Here is a tiny trained network, its code and every weight. The questions are about switching its units off for an input and a target symbol, where a switched-off unit gives its printed mean instead of its output.

import numpy as np


def w(rows, s, z=0):
    codes = np.array(rows[::2]) - 128.0
    scale = np.full(codes.shape[1], s)
    scale[-1] = z or s
    return codes * scale


def norm(h):
    return h / np.sqrt((h * h).mean(-1, keepdims=True) + 1e-5)


def f(y):
    return y / 2 * (1 + np.tanh(0.7978845608 * (y + 0.044715 * y**3)))


def softmax(a):
    e = np.exp(a - a.max(-1, keepdims=True))
    return e / e.sum(-1, keepdims=True)


def log_softmax(a):
    a = a - a.max(-1, keepdims=True)
    return a - np.log(np.exp(a).sum(-1, keepdims=True))


def net(x, mask):
    ids = ['Ξβγδεζηθλμπστφψω'.index(c) for c in x.split()]
    T = len(ids)
    res = E[ids] + P[:T]
    u = 0
    for l in range(2):
        r = norm(res)
        for j in range(3):
            rows = slice(2 * j, 2 * j + 2)
            q, k, v = (r @ M[l][rows].T for M in (Q, K, V))
            z = softmax(np.where(np.tri(T) > 0, q @ k.T / 2**0.5, -1e9)) @ v
            o = O[l][rows]
            res = res + np.where(mask[u + j], z, o[:, -1]) @ o[:, :-1]
        u += 3
        y = f(norm(res) @ A[l][:, :-1].T + A[l][:, -1])
        res = res + np.where(mask[u : u + 8], y, B[l][:, -1]) @ B[l][:, :-1]
        u += 8
    return log_softmax(norm(res)[-1] @ U[:, :-1].T + U[:, -1])


Q, K, V, O, A, B = {}, {}, {}, {}, {}, {}
E = w([
[105,93,181],'Ξ',
[242,128,88],'β',
[132,97,36],'γ',
[105,94,171],'δ',
[121,3,131],'ε',
[131,103,41],'ζ',
[130,98,43],'η',
[105,91,181],'θ',
[100,53,125],'λ',
[107,59,122],'μ',
[165,221,117],'π',
[232,126,90],'σ',
[185,159,132],'τ',
[103,51,126],'φ',
[63,190,93],'ψ',
[181,246,122],'ω',
],0.012)
P = w([
[52,194,254],'0',
[171,64,201],'1',
[177,102,201],'2',
[170,101,194],'3',
[178,101,205],'4',
[167,126,208],'5',
[170,120,205],'6',
[165,131,216],'7',
[164,131,212],'8',
[167,114,207],'9',
[162,114,208],'10',
[167,107,214],'11',
],0.0035)
Q[0] = w([
[138,194,171],'L0H0',
[126,114,73],'L0H0',
[96,118,185],'L0H1',
[82,176,117],'L0H1',
[178,217,2],'L0H2',
[82,87,103],'L0H2',
],0.031)
K[0] = w([
[200,129,184],'L0H0',
[105,159,71],'L0H0',
[189,96,83],'L0H1',
[176,140,172],'L0H1',
[254,121,77],'L0H2',
[110,92,62],'L0H2',
],0.028)
V[0] = w([
[144,117,58],'L0H0',
[67,125,4],'L0H0',
[58,150,145],'L0H1',
[186,156,189],'L0H1',
[140,87,241],'L0H2',
[51,145,181],'L0H2',
],0.014)
O[0] = w([
[183,72,124,157],'L0H0',
[250,96,55,108],'L0H0',
[170,205,123,117],'L0H1',
[181,61,151,107],'L0H1',
[54,134,37,201],'L0H2',
[131,219,63,1],'L0H2',
],0.011,0.0049)
A[0] = w([
[127,128,123,4],'L0N0',
[115,126,108,109],'L0N1',
[164,212,168,172],'L0N2',
[208,171,153,122],'L0N3',
[38,90,4,85],'L0N4',
[108,138,139,124],'L0N5',
[107,223,132,91],'L0N6',
[195,51,32,227],'L0N7',
],0.014,0.0032)
B[0] = w([
[167,166,117,112],'L0N0',
[135,151,138,126],'L0N1',
[124,33,157,146],'L0N2',
[43,146,131,165],'L0N3',
[123,215,252,194],'L0N4',
[156,130,114,135],'L0N5',
[189,79,100,155],'L0N6',
[154,131,239,254],'L0N7',
],0.02,0.0087)
Q[1] = w([
[197,80,14],'L1H0',
[32,94,159],'L1H0',
[100,93,215],'L1H1',
[172,66,122],'L1H1',
[104,6,100],'L1H2',
[111,132,57],'L1H2',
],0.021)
K[1] = w([
[208,164,242],'L1H0',
[2,113,139],'L1H0',
[190,154,8],'L1H1',
[124,209,121],'L1H1',
[254,61,186],'L1H2',
[94,121,250],'L1H2',
],0.017)
V[1] = w([
[252,106,192],'L1H0',
[149,210,165],'L1H0',
[66,153,46],'L1H1',
[61,58,171],'L1H1',
[240,189,164],'L1H2',
[65,79,215],'L1H2',
],0.019)
O[1] = w([
[121,41,241,118],'L1H0',
[200,186,189,144],'L1H0',
[49,217,115,4],'L1H1',
[148,105,17,184],'L1H1',
[213,164,238,173],'L1H2',
[202,132,9,247],'L1H2',
],0.013,0.012)
A[1] = w([
[171,95,158,255],'L1N0',
[136,126,140,98],'L1N1',
[120,20,53,158],'L1N2',
[90,49,222,249],'L1N3',
[80,253,24,63],'L1N4',
[117,170,49,96],'L1N5',
[39,196,222,145],'L1N6',
[96,142,52,115],'L1N7',
],0.011,0.0023)
B[1] = w([
[87,163,100,253],'L1N0',
[127,126,125,131],'L1N1',
[7,120,125,203],'L1N2',
[122,212,130,252],'L1N3',
[161,215,98,237],'L1N4',
[178,156,171,177],'L1N5',
[22,112,112,158],'L1N6',
[159,138,195,162],'L1N7',
],0.02,0.0053)
U = w([
[148,221,71,157],'Ξ',
[110,36,40,115],'β',
[180,72,211,150],'γ',
[140,215,84,138],'δ',
[100,140,119,73],'ε',
[194,73,228,249],'ζ',
[168,82,202,105],'η',
[158,232,65,240],'θ',
[96,170,164,2],'λ',
[87,184,173,18],'μ',
[74,70,90,126],'π',
[113,70,68,4],'σ',
[171,137,8,118],'τ',
[95,174,165,10],'φ',
[13,129,186,246],'ψ',
[99,67,81,83],'ω',
],0.012,0.0039)

Each question gives the input, a string of symbols that net reads in full, and the target symbol t.
The units are the heads (2 rows each of Q, K, V and O) and the neurons (one row each of A and B). Each row of codes is followed by its name. A weight is (code - 128) times the scale printed after its matrix; where a second scale follows, it is the last column's (O, A, B and U).
mask holds one flag per unit, layer by layer, with each layer's heads first. A switched-off unit (its flag False) gives its mean, the last column of its rows in O or B, instead of its output. The means were averaged over made-up inputs and are rounded, as every weight is.
A unit's drop is (log p(t) with every unit on - log p(t) with that unit switched off) / (log p(t) with every unit on - log p(t) with every unit switched off).
The circuit of an input: a set's keep is (log p(t) with only the set's units on - log p(t) with every unit switched off) / (log p(t) with every unit on - log p(t) with every unit switched off). Starting from the 12 units with the biggest drops (on a tie, the unit counted first), units are removed one at a time, each time the one whose removal leaves the highest keep (on an exact tie, the one counted first), for as long as the keep stays at least 0.8.
circuit, biggest first: the units of the circuit, biggest drop first
top k neurons: the k neurons with the biggest drops, biggest first
k most important neurons of layer l: the k neurons of layer l with the biggest drops, biggest first
input β η φ ζ θ γ σ β β β μ ψ, target β: circuit, biggest first : (L0N7; L0N4; L0H2)
input β θ ε, target θ: circuit, biggest first : (L0H2)
input θ θ ω Ξ β ζ ψ ψ, target ψ: circuit, biggest first : (L0H1; L0N7; L0H0)
input β δ ζ β ζ π ψ Ξ ω δ θ ζ, target β: circuit, biggest first : (L0N7; L0N4; L1H0; L0H2)
input ψ β δ β π, target ψ: top 2 neurons : (L0N6; L0N7)
input θ β σ, target θ: circuit, biggest first : (L0H0; L0N7)
input ψ ψ η β τ π ψ ω ε, target ψ: 4 most important neurons of layer 0 : (L0N7; L0N6; L0N4; L0N3)
input β β θ θ θ λ, target θ: 2 most important neurons of layer 0 : (L0N4; L0N7)
input β ω ω σ η β β ψ φ, target β: top 2 neurons : (L0N7; L0N4)
input π ω λ θ θ β φ β σ, target θ: circuit, biggest first : (L1H0; L0H2)
input λ θ μ, target θ: circuit, biggest first : (L0H0; L0N7)
input β θ σ ψ Ξ, target β: 2 most important neurons of layer 0 : (L0N4; L0N3)
input β β γ γ ζ μ Ξ ψ τ γ β θ, target β: 2 most important neurons of layer 0 : (L0N7; L0N4)
input π π β, target β: 2 most important neurons of layer 0 : (L0N2; L0N7)
input φ δ Ξ Ξ ψ β η γ ω ψ, target ψ: top neuron : (L0N6)
input π ζ δ, target θ: top 2 neurons : (L0N4; L0N7)
input β θ γ λ δ ζ π μ ψ θ ζ, target β: 2 most important neurons of layer 1 : (L1N2; L1N4)
input ζ σ τ, target τ: top 3 neurons : (L0N7; L0N3; L0N6)
input σ θ ω τ β, target τ: top 2 neurons : (L0N4; L0N7)
input θ β π γ ψ ζ Ξ, target θ: top neuron : (L0N7)
